Here is a tiny trained network, its code and every weight. The questions are about switching its units off for an input and a class, where a switched-off unit gives its printed mean instead of its output.

import numpy as np


def w(rows, s, z=0):
    codes = np.array(rows[::2]) - 128.0
    scale = np.full(codes.shape[1], s)
    scale[-1] = z or s
    return codes * scale


def norm(h):
    return h / np.sqrt((h * h).mean(-1, keepdims=True) + 1e-5)


def f(y):
    return np.maximum(y, 0)


def log_softmax(a):
    a = a - a.max(-1, keepdims=True)
    return a - np.log(np.exp(a).sum(-1, keepdims=True))


def net(x, mask):
    res = np.array(x, float).reshape(1, 4) / 4 @ E
    u = 0
    for l in range(4):
        y = f(norm(res) @ A[l][:, :-1].T + A[l][:, -1])
        res = res + np.where(mask[u : u + 9], y, B[l][:, -1]) @ B[l][:, :-1]
        u += 9
    return log_softmax(norm(res)[-1] @ U[:, :-1].T + U[:, -1])


A, B = {}, {}
E = w([
[3,87,124,197],'x0',
[100,156,115,249],'x1',
[127,48,170,92],'x2',
[121,141,4,156],'x3',
],0.0028)
A[0] = w([
[169,152,113,204,46],'L0N0',
[125,26,89,115,138],'L0N1',
[185,182,201,160,4],'L0N2',
[103,206,74,97,182],'L0N3',
[2,79,147,120,136],'L0N4',
[168,48,116,181,225],'L0N5',
[167,138,157,83,75],'L0N6',
[166,141,117,103,125],'L0N7',
[166,103,70,198,216],'L0N8',
],0.0069,0.0026)
B[0] = w([
[63,218,175,168,167],'L0N0',
[183,148,93,57,196],'L0N1',
[194,25,47,237,164],'L0N2',
[70,51,149,179,210],'L0N3',
[206,35,119,142,252],'L0N4',
[253,244,161,115,209],'L0N5',
[78,170,208,60,181],'L0N6',
[70,171,162,54,176],'L0N7',
[33,221,152,96,227],'L0N8',
],0.0048,0.0039)
A[1] = w([
[171,126,172,109,76],'L1N0',
[127,108,50,2,68],'L1N1',
[188,11,158,232,104],'L1N2',
[153,143,119,63,52],'L1N3',
[77,141,160,46,33],'L1N4',
[179,188,178,89,110],'L1N5',
[164,230,145,39,2],'L1N6',
[130,41,63,85,59],'L1N7',
[208,37,195,53,252],'L1N8',
],0.0047,0.0022)
B[1] = w([
[120,121,66,150,153],'L1N0',
[162,243,134,255,174],'L1N1',
[197,96,134,86,186],'L1N2',
[110,215,161,82,151],'L1N3',
[109,136,175,27,152],'L1N4',
[117,108,159,88,176],'L1N5',
[119,31,162,95,174],'L1N6',
[93,87,94,82,151],'L1N7',
[138,188,85,101,253],'L1N8',
],0.0047,0.0054)
A[2] = w([
[100,27,144,158,235],'L2N0',
[73,155,1,153,76],'L2N1',
[136,197,146,233,48],'L2N2',
[193,146,223,185,87],'L2N3',
[67,176,124,161,101],'L2N4',
[120,200,65,170,105],'L2N5',
[96,144,143,72,33],'L2N6',
[173,97,163,183,42],'L2N7',
[78,130,181,116,7],'L2N8',
],0.0062,0.0022)
B[2] = w([
[252,74,76,95,217],'L2N0',
[51,95,207,137,242],'L2N1',
[38,22,125,91,243],'L2N2',
[127,204,10,242,227],'L2N3',
[119,59,106,194,230],'L2N4',
[42,37,249,101,252],'L2N5',
[113,105,144,53,192],'L2N6',
[152,252,171,118,174],'L2N7',
[138,179,115,126,139],'L2N8',
],0.0045,0.0022)
A[3] = w([
[114,93,198,156,62],'L3N0',
[154,114,174,160,102],'L3N1',
[113,113,161,65,124],'L3N2',
[175,97,145,185,55],'L3N3',
[121,145,202,64,41],'L3N4',
[35,203,173,201,69],'L3N5',
[128,67,124,121,75],'L3N6',
[254,168,167,139,253],'L3N7',
[103,131,129,63,134],'L3N8',
],0.0079,0.0029)
B[3] = w([
[167,166,94,178,149],'L3N0',
[135,226,90,125,136],'L3N1',
[96,167,136,99,182],'L3N2',
[80,228,121,117,145],'L3N3',
[71,165,169,35,181],'L3N4',
[44,2,171,178,187],'L3N5',
[120,66,138,125,142],'L3N6',
[90,139,87,186,254],'L3N7',
[90,198,109,132,179],'L3N8',
],0.0062,0.0068)
U = w([
[197,71,200,154,3],'0',
[219,100,236,158,3],'1',
[5,34,208,240,252],'2',
[224,205,31,243,234],'3',
[253,1,46,70,110],'4',
[93,237,173,9,252],'5',
],0.0084,0.0061)

Each question gives the input, the list of numbers given to net, and the class t.
The units are the neurons (one row each of A and B). Each row of codes is followed by its name. A weight is (code - 128) times the scale printed after its matrix; where a second scale follows, it is the last column's (A, B and U).
mask holds one flag per neuron, layer by layer. A switched-off neuron (its flag False) gives its mean, the last column of its row in B, instead of its output. The means were averaged over made-up inputs and are rounded, as every weight is.
A unit's drop is (log p(t) with every unit on - log p(t) with that unit switched off) / (log p(t) with every unit on - log p(t) with every unit switched off).
The circuit of an input: a set's keep is (log p(t) with only the set's units on - log p(t) with every unit switched off) / (log p(t) with every unit on - log p(t) with every unit switched off). Starting from the 12 units with the biggest drops (on a tie, the unit counted first), units are removed one at a time, each time the one whose removal leaves the highest keep (on an exact tie, the one counted first), for as long as the keep stays at least 0.8.
circuit, biggest first: the units of the circuit, biggest drop first
most important unit: the unit with the biggest drop
top k neurons: the k neurons with the biggest drops, biggest first
k most important neurons of layer l: the k neurons of layer l with the biggest drops, biggest first
drop of u: that unit's drop, to one decimal
input [0,1,6,8], class 5: circuit, biggest first	L0N5, L0N8
input [-2,5,7,8], class 5: top 2 neurons	L0N5, L0N1
input [7,-8,3,-6], class 4: top 3 neurons	L0N4, L0N8, L0N7
input [6,-2,0,4], class 4: circuit, biggest first	L0N4, L3N7, L2N0
input [-5,1,-2,-6], class 3: circuit, biggest first	L0N2, L2N3
input [-4,4,-1,-7], class 3: most important unit	L0N2
input [-1,0,7,6], class 5: 3 most important neurons of layer 0	L0N8, L0N4, L0N2
input [2,-7,0,7], class 2: circuit, biggest first	L1N1, L3N5, L2N1
input [-7,-1,-3,7], class 2: top 3 neurons	L0N3, L0N5, L1N2
input [8,-3,-5,1], class 4: top 2 neurons	L0N4, L2N0
input [6,-6,6,5], class 3: top 3 neurons	L0N4, L1N1, L0N1
input [6,-1,1,-2], class 4: top 2 neurons	L0N4, L1N1
input [4,-1,5,-1], class 4: top 2 neurons	L0N4, L0N8
input [-8,3,-4,-6], class 3: circuit, biggest first	L0N2
input [3,0,-2,0], class 3: top 2 neurons	L0N4, L0N1
input [7,2,6,0], class 4: top 2 neurons	L0N4, L1N1
input [7,-6,3,-6], class 4: top 2 neurons	L0N4, L0N8
input [6,-7,-3,4], class 4: top 2 neurons	L0N4, L0N3
input [6,-4,-1,3], class 4: top 2 neurons	L0N4, L1N7
input [4,-7,-5,1], class 4: most important unit	L0N3
input [8,3,6,-2], class 3: drop of L3N7	0.1
input [3,8,5,-6], class 3: drop of L2N8	0.0
input [1,-1,5,-7], class 5: drop of L1N1	0.1
